Below are the code and all the weights of a small trained network. Each question names an input and a target symbol and asks about switching units off, where a switched-off unit gives its printed mean instead of its output.

import numpy as np


def w(rows, s, z=0):
    codes = np.array(rows[::2]) - 128.0
    scale = np.full(codes.shape[1], s)
    scale[-1] = z or s
    return codes * scale


def f(y):
    return np.maximum(y, 0)


def softmax(a):
    e = np.exp(a - a.max(-1, keepdims=True))
    return e / e.sum(-1, keepdims=True)


def log_softmax(a):
    a = a - a.max(-1, keepdims=True)
    return a - np.log(np.exp(a).sum(-1, keepdims=True))


def net(x, mask):
    ids = ['ΔΛΞΩαβγεζηθμπστψ'.index(c) for c in x.split()]
    T = len(ids)
    res = E[ids] + P[:T]
    u = 0
    for l in range(3):
        q, k, v = (res @ M[l].T for M in (Q, K, V))
        z = softmax(np.where(np.tri(T) > 0, q @ k.T / 4**0.5, -1e9)) @ v
        res = res + np.where(mask[u], z, O[l][:, -1]) @ O[l][:, :-1]
        u += 1
        y = f(res @ A[l][:, :-1].T + A[l][:, -1])
        res = res + np.where(mask[u : u + 4], y, B[l][:, -1]) @ B[l][:, :-1]
        u += 4
    return log_softmax(res[-1] @ U[:, :-1].T + U[:, -1])


Q, K, V, O, A, B = {}, {}, {}, {}, {}, {}
E = w([
[90,168,121,86],'Δ',
[202,155,182,195],'Λ',
[165,195,66,176],'Ξ',
[109,168,161,137],'Ω',
[143,150,121,161],'α',
[114,197,43,73],'β',
[121,240,133,119],'γ',
[137,174,102,197],'ε',
[156,158,133,181],'ζ',
[61,188,47,194],'η',
[168,138,63,196],'θ',
[67,80,72,126],'μ',
[171,120,115,164],'π',
[116,85,149,249],'σ',
[216,168,131,79],'τ',
[150,111,193,135],'ψ',
],0.015)
P = w([
[2,176,207,123],'0',
[119,173,84,199],'1',
[118,161,75,201],'2',
[126,171,69,202],'3',
[131,160,62,207],'4',
[131,166,66,215],'5',
[131,163,60,215],'6',
[130,167,59,215],'7',
],0.0082)
Q[0] = w([
[138,234,95,243],'L0H0',
[100,255,32,216],'L0H0',
[141,20,199,44],'L0H0',
[206,38,147,100],'L0H0',
],0.0082)
K[0] = w([
[43,149,198,83],'L0H0',
[82,182,217,102],'L0H0',
[194,112,8,169],'L0H0',
[156,109,85,136],'L0H0',
],0.012)
V[0] = w([
[140,175,73,253],'L0H0',
[161,37,206,138],'L0H0',
[118,85,40,159],'L0H0',
[170,137,207,83],'L0H0',
],0.008)
O[0] = w([
[67,254,97,101,205],'L0H0',
[62,117,136,203,1],'L0H0',
[52,74,185,29,58],'L0H0',
[158,135,136,183,55],'L0H0',
],0.0053,0.0037)
A[0] = w([
[138,122,155,56,4],'L0N0',
[167,164,219,25,155],'L0N1',
[139,99,253,130,209],'L0N2',
[51,152,214,150,12],'L0N3',
],0.0052,0.0035)
B[0] = w([
[145,53,158,184,128],'L0N0',
[86,193,132,197,207],'L0N1',
[72,140,51,253,254],'L0N2',
[17,208,65,158,183],'L0N3',
],0.0046,0.00073)
Q[1] = w([
[84,172,46,197],'L1H0',
[97,74,152,145],'L1H0',
[153,217,1,216],'L1H0',
[106,215,95,185],'L1H0',
],0.0084)
K[1] = w([
[98,134,213,87],'L1H0',
[149,129,97,92],'L1H0',
[59,149,225,87],'L1H0',
[11,166,156,151],'L1H0',
],0.011)
V[1] = w([
[176,133,154,44],'L1H0',
[232,255,109,154],'L1H0',
[33,160,222,9],'L1H0',
[149,5,94,7],'L1H0',
],0.0052)
O[1] = w([
[149,184,150,132,68],'L1H0',
[99,152,255,61,130],'L1H0',
[186,130,31,81,183],'L1H0',
[148,215,107,193,2],'L1H0',
],0.0083,0.0088)
A[1] = w([
[111,52,74,55,98],'L1N0',
[57,253,150,191,249],'L1N1',
[254,14,175,30,196],'L1N2',
[115,231,161,141,3],'L1N3',
],0.0055,0.0036)
B[1] = w([
[57,173,125,156,254],'L1N0',
[202,156,170,161,223],'L1N1',
[134,1,101,81,208],'L1N2',
[135,68,81,128,135],'L1N3',
],0.006,0.0037)
Q[2] = w([
[204,108,129,119],'L2H0',
[134,145,198,138],'L2H0',
[85,173,148,133],'L2H0',
[142,124,247,88],'L2H0',
],0.013)
K[2] = w([
[169,216,251,19],'L2H0',
[178,119,108,87],'L2H0',
[136,72,39,111],'L2H0',
[255,72,127,98],'L2H0',
],0.0084)
V[2] = w([
[120,227,172,179],'L2H0',
[182,203,2,168],'L2H0',
[147,178,125,156],'L2H0',
[110,64,69,167],'L2H0',
],0.006)
O[2] = w([
[171,74,50,178,36],'L2H0',
[23,145,147,221,153],'L2H0',
[160,158,99,157,72],'L2H0',
[14,164,253,80,254],'L2H0',
],0.0048,0.0037)
A[2] = w([
[102,118,125,120,2],'L2N0',
[6,128,91,113,101],'L2N1',
[198,231,172,216,166],'L2N2',
[55,246,100,254,58],'L2N3',
],0.0046,0.0066)
B[2] = w([
[124,154,221,89,128],'L2N0',
[209,165,159,156,254],'L2N1',
[237,133,182,123,191],'L2N2',
[79,158,255,81,233],'L2N3',
],0.007,0.0045)
U = w([
[97,152,149,55,122],'Δ',
[178,100,205,142,136],'Λ',
[161,163,84,126,130],'Ξ',
[113,131,190,93,129],'Ω',
[126,115,130,121,140],'α',
[105,176,39,69,16],'β',
[147,211,187,63,80],'γ',
[132,148,128,123,147],'ε',
[128,120,146,126,126],'ζ',
[62,209,129,197,160],'η',
[139,108,44,157,151],'θ',
[2,61,84,96,254],'μ',
[123,68,105,124,139],'π',
[97,27,170,214,159],'σ',
[170,98,130,36,73],'τ',
[107,82,253,89,93],'ψ',
],0.0088,0.0033)

Each question gives the input, a string of symbols that net reads in full, and the target symbol t.
The units are the heads (4 rows each of Q, K, V and O) and the neurons (one row each of A and B). Each row of codes is followed by its name. A weight is (code - 128) times the scale printed after its matrix; where a second scale follows, it is the last column's (O, A, B and U).
mask holds one flag per unit, layer by layer, with each layer's heads first. A switched-off unit (its flag False) gives its mean, the last column of its rows in O or B, instead of its output. The means were averaged over made-up inputs and are rounded, as every weight is.
A unit's drop is (log p(t) with every unit on - log p(t) with that unit switched off) / (log p(t) with every unit on - log p(t) with every unit switched off).
The circuit of an input: a set's keep is (log p(t) with only the set's units on - log p(t) with every unit switched off) / (log p(t) with every unit on - log p(t) with every unit switched off). Starting from the 12 units with the biggest drops (on a tie, the unit counted first), units are removed one at a time, each time the one whose removal leaves the highest keep (on an exact tie, the one counted first), for as long as the keep stays at least 0.8.
circuit, biggest first: the units of the circuit, biggest drop first
unit that matters most: the unit with the biggest drop
k most important neurons: the k neurons with the biggest drops, biggest first
top k neurons in layer l: the k neurons of layer l with the biggest drops, biggest first
drop of u: that unit's drop, to one decimal
input μ ζ β ψ γ μ Ξ, target η: circuit, biggest first -> [L1H0; L2H0]
input Λ σ μ μ α π α, target ψ: circuit, biggest first -> [L1H0; L0H0]
input ψ γ σ σ ζ, target σ: unit that matters most -> L0H0
input γ β μ μ σ Ξ ζ, target τ: circuit, biggest first -> [L1H0; L2H0; L1N2; L0N1]
input ψ π μ π Ω Λ π Λ, target σ: circuit, biggest first -> [L0H0; L1H0]
input Ξ π γ, target γ: circuit, biggest first -> [L1H0; L0H0]
input μ μ ε μ Δ β, target η: circuit, biggest first -> [L1H0; L2H0; L1N2]
input Λ Δ Ω τ σ Λ, target ψ: 2 most important neurons -> [L1N2; L0N2]
input τ σ ε μ Λ, target Λ: 2 most important neurons -> [L2N2; L1N1]
input Λ α μ τ Δ Δ, target ψ: 2 most important neurons -> [L0N2; L1N2]
input Δ θ μ Ξ, target θ: 2 most important neurons -> [L2N3; L0N1]
input γ Δ η Δ, target τ: 2 most important neurons -> [L1N2; L0N1]
input Λ Ω τ σ σ, target ψ: top 2 neurons in layer 0 -> [L0N2; L0N3]
input σ ζ μ Λ μ σ σ, target μ: unit that matters most -> L1H0
input γ μ μ μ Λ μ π, target τ: drop of L1H0 -> 1.3
input σ Ξ σ μ μ Ω σ Δ, target μ: drop of L2N2 -> 0.2
input μ μ η, target η: drop of L2H0 -> 0.7
input γ ψ Λ, target τ: drop of L0N2 -> 0.0
input μ α ζ, target η: 2 most important neurons -> [L1N2; L2N3]
